Below is a small trained network, with its code and all its weights. Each question gives an input and a target symbol and asks what happens when units are switched off, that is, made to give their printed mean instead of their output.

import numpy as np


def w(rows, s, z=0):
    codes = np.array(rows[::2]) - 128.0
    scale = np.full(codes.shape[1], s)
    scale[-1] = z or s
    return codes * scale


def norm(h):
    return h / np.sqrt((h * h).mean(-1, keepdims=True) + 1e-5)


def f(y):
    return y / 2 * (1 + np.tanh(0.7978845608 * (y + 0.044715 * y**3)))


def softmax(a):
    e = np.exp(a - a.max(-1, keepdims=True))
    return e / e.sum(-1, keepdims=True)


def log_softmax(a):
    a = a - a.max(-1, keepdims=True)
    return a - np.log(np.exp(a).sum(-1, keepdims=True))


def net(x, mask):
    ids = ['αβγδηθλξστφψ'.index(c) for c in x.split()]
    T = len(ids)
    res = E[ids] + P[:T]
    u = 0
    for l in range(2):
        q, k, v = (norm(res) @ M[l].T for M in (Q, K, V))
        z = softmax(np.where(np.tri(T) > 0, q @ k.T / 2**0.5, -1e9)) @ v
        res = res + np.where(mask[u], z, O[l][:, -1]) @ O[l][:, :-1]
        u += 1
        y = f(norm(res) @ A[l][:, :-1].T + A[l][:, -1])
        res = res + np.where(mask[u : u + 16], y, B[l][:, -1]) @ B[l][:, :-1]
        u += 16
    return log_softmax(norm(res)[-1] @ U[:, :-1].T + U[:, -1])


Q, K, V, O, A, B = {}, {}, {}, {}, {}, {}
E = w([
[137,176,143],'α',
[97,133,122],'β',
[128,162,168],'γ',
[118,154,156],'δ',
[76,105,157],'η',
[127,123,153],'θ',
[90,152,47],'λ',
[194,138,153],'ξ',
[156,146,183],'σ',
[126,156,166],'τ',
[146,142,99],'φ',
[1,89,142],'ψ',
],0.031)
P = w([
[145,149,2],'0',
[35,172,148],'1',
[17,121,164],'2',
[16,95,168],'3',
[26,75,192],'4',
[32,61,186],'5',
[41,61,198],'6',
[52,57,190],'7',
[54,55,182],'8',
[60,46,190],'9',
[67,54,184],'10',
[65,45,188],'11',
[59,65,175],'12',
],0.0041)
Q[0] = w([
[2,114,84],'L0H1',
[77,220,205],'L0H1',
],0.0063)
K[0] = w([
[192,92,97],'L0H1',
[171,1,102],'L0H1',
],0.0095)
V[0] = w([
[29,255,166],'L0H1',
[88,119,43],'L0H1',
],0.0055)
O[0] = w([
[171,253,105,255],'L0H1',
[149,48,166,108],'L0H1',
],0.0076,0.0035)
A[0] = w([
[41,86,186,172],'L0N1',
[64,66,110,240],'L0N2',
[130,162,6,119],'L0N3',
[90,146,111,100],'L0N4',
[198,171,69,213],'L0N5',
[42,106,102,99],'L0N6',
[91,160,141,72],'L0N7',
[196,39,102,5],'L0N8',
[174,84,175,99],'L0N9',
[176,168,147,125],'L0N10',
[83,110,133,130],'L0N11',
[6,76,83,60],'L0N12',
[232,130,181,65],'L0N13',
[162,113,162,54],'L0N14',
[124,123,220,175],'L0N15',
[99,103,164,147],'L0N16',
],0.012,0.0029)
B[0] = w([
[168,154,182,253],'L0N1',
[72,206,103,189],'L0N2',
[192,107,162,218],'L0N3',
[111,149,101,154],'L0N4',
[90,1,212,220],'L0N5',
[165,144,95,186],'L0N6',
[154,103,116,170],'L0N7',
[211,102,24,115],'L0N8',
[166,227,147,129],'L0N9',
[79,61,118,190],'L0N10',
[208,126,79,154],'L0N11',
[159,136,59,220],'L0N12',
[92,202,91,175],'L0N13',
[150,151,143,122],'L0N14',
[100,166,55,253],'L0N15',
[151,213,198,165],'L0N16',
],0.0062,0.0054)
Q[1] = w([
[192,95,56],'L1H1',
[251,187,112],'L1H1',
],0.014)
K[1] = w([
[102,167,159],'L1H1',
[248,166,114],'L1H1',
],0.015)
V[1] = w([
[248,153,156],'L1H1',
[96,94,180],'L1H1',
],0.013)
O[1] = w([
[255,119,179,3],'L1H1',
[73,89,156,168],'L1H1',
],0.0098,0.00025)
A[1] = w([
[79,129,55,114],'L1N1',
[58,113,180,136],'L1N2',
[154,164,36,153],'L1N3',
[207,113,108,152],'L1N4',
[180,56,179,195],'L1N5',
[129,125,136,114],'L1N6',
[157,104,216,118],'L1N7',
[121,109,162,118],'L1N8',
[176,207,121,121],'L1N9',
[65,124,46,111],'L1N10',
[183,66,53,156],'L1N11',
[32,47,108,4],'L1N12',
[82,147,192,133],'L1N13',
[145,158,142,85],'L1N14',
[152,1,127,14],'L1N15',
[182,124,194,78],'L1N16',
],0.013,0.0038)
B[1] = w([
[169,105,138,177],'L1N1',
[37,232,181,213],'L1N2',
[159,123,187,186],'L1N3',
[44,135,162,153],'L1N4',
[75,59,122,193],'L1N5',
[128,125,122,124],'L1N6',
[184,1,166,200],'L1N7',
[72,90,92,138],'L1N8',
[116,209,140,253],'L1N9',
[231,46,134,191],'L1N10',
[22,34,117,154],'L1N11',
[194,245,55,179],'L1N12',
[57,104,115,235],'L1N13',
[126,149,116,152],'L1N14',
[27,101,193,176],'L1N15',
[178,70,132,178],'L1N16',
],0.0066,0.0053)
U = w([
[117,124,163,99],'α',
[232,228,66,129],'β',
[123,145,176,125],'γ',
[103,117,174,80],'δ',
[132,140,148,123],'η',
[2,105,20,126],'θ',
[157,117,43,255],'λ',
[239,79,222,132],'ξ',
[108,117,186,87],'σ',
[96,125,153,104],'τ',
[146,132,245,96],'φ',
[52,28,179,194],'ψ',
],0.016,0.012)

Each question gives the input, a string of symbols that net reads in full, and the target symbol t.
The units are the heads (2 rows each of Q, K, V and O) and the neurons (one row each of A and B). Each row of codes is followed by its name. A weight is (code - 128) times the scale printed after its matrix; where a second scale follows, it is the last column's (O, A, B and U).
mask holds one flag per unit, layer by layer, with each layer's heads first. A switched-off unit (its flag False) gives its mean, the last column of its rows in O or B, instead of its output. The means were averaged over made-up inputs and are rounded, as every weight is.
A unit's drop is (log p(t) with every unit on - log p(t) with that unit switched off) / (log p(t) with every unit on - log p(t) with every unit switched off).
The circuit of an input: a set's keep is (log p(t) with only the set's units on - log p(t) with every unit switched off) / (log p(t) with every unit on - log p(t) with every unit switched off). Starting from the 12 units with the biggest drops (on a tie, the unit counted first), units are removed one at a time, each time the one whose removal leaves the highest keep (on an exact tie, the one counted first), for as long as the keep stays at least 0.8.
units of the circuit, in order: the units of the circuit, biggest drop first
k most important neurons: the k neurons with the biggest drops, biggest first
k most important neurons of layer l: the k neurons of layer l with the biggest drops, biggest first
drop of u: that unit's drop, to one decimal
input α η θ β ξ β λ θ β β θ θ, target β: most important neuron of layer 0 => [L0N15]
input β φ τ, target β: 4 most important neurons => [L0N5, L0N3, L0N15, L0N1]
input β γ β β α θ α ψ φ σ β δ, target β: 2 most important neurons => [L0N5, L0N15]
input θ θ β β λ τ θ ψ γ β σ, target β: 2 most important neurons => [L0N5, L0N15]
input β λ θ ψ δ β β φ β σ, target β: 2 most important neurons of layer 0 => [L0N5, L0N13]
input ξ η ψ λ θ β τ, target ξ: 4 most important neurons => [L0N5, L0N8, L0N2, L0N1]
input θ β β τ δ, target θ: units of the circuit, in order => [L1H1, L0N3]
input γ β η φ ξ τ θ, target ξ: units of the circuit, in order => [L1H1, L0N1]
input β φ α δ φ φ α, target ψ: 2 most important neurons => [L0N5, L0N1]
input η σ φ τ α, target ψ: 2 most important neurons of layer 0 => [L0N5, L0N3]
input ξ λ δ φ φ ψ δ θ δ, target ξ: 2 most important neurons of layer 0 => [L0N8, L0N1]
input γ η τ λ ξ ψ φ, target θ: 3 most important neurons => [L0N5, L0N1, L1N12]
input ξ β β φ ξ α ψ ξ γ ψ δ, target ξ: 2 most important neurons => [L0N5, L0N1]
input β δ τ, target β: 3 most important neurons of layer 0 => [L0N3, L0N1, L0N5]
input ψ θ φ δ η λ α λ ψ θ ψ ξ φ, target θ: 3 most important neurons => [L0N5, L1N12, L0N1]
input β ξ ξ α η γ, target β: 2 most important neurons => [L0N5, L0N3]
input τ β δ δ λ, target λ: 2 most important neurons of layer 1 => [L1N10, L1N11]
input ξ η α β γ ξ α η λ θ τ, target ξ: drop of L0H1 => 0.4
input θ λ δ, target θ: drop of L1H1 => 0.4
input η γ δ ξ φ, target ψ: drop of L0N3 => 0.2
input τ ψ ξ β θ λ, target λ: most important neuron of layer 1 => [L1N11]
input ψ γ θ δ φ ξ α φ ψ ψ, target θ: most important neuron of layer 0 => [L0N12]
input θ γ τ γ γ, target θ: 2 most important neurons of layer 0 => [L0N1, L0N3]
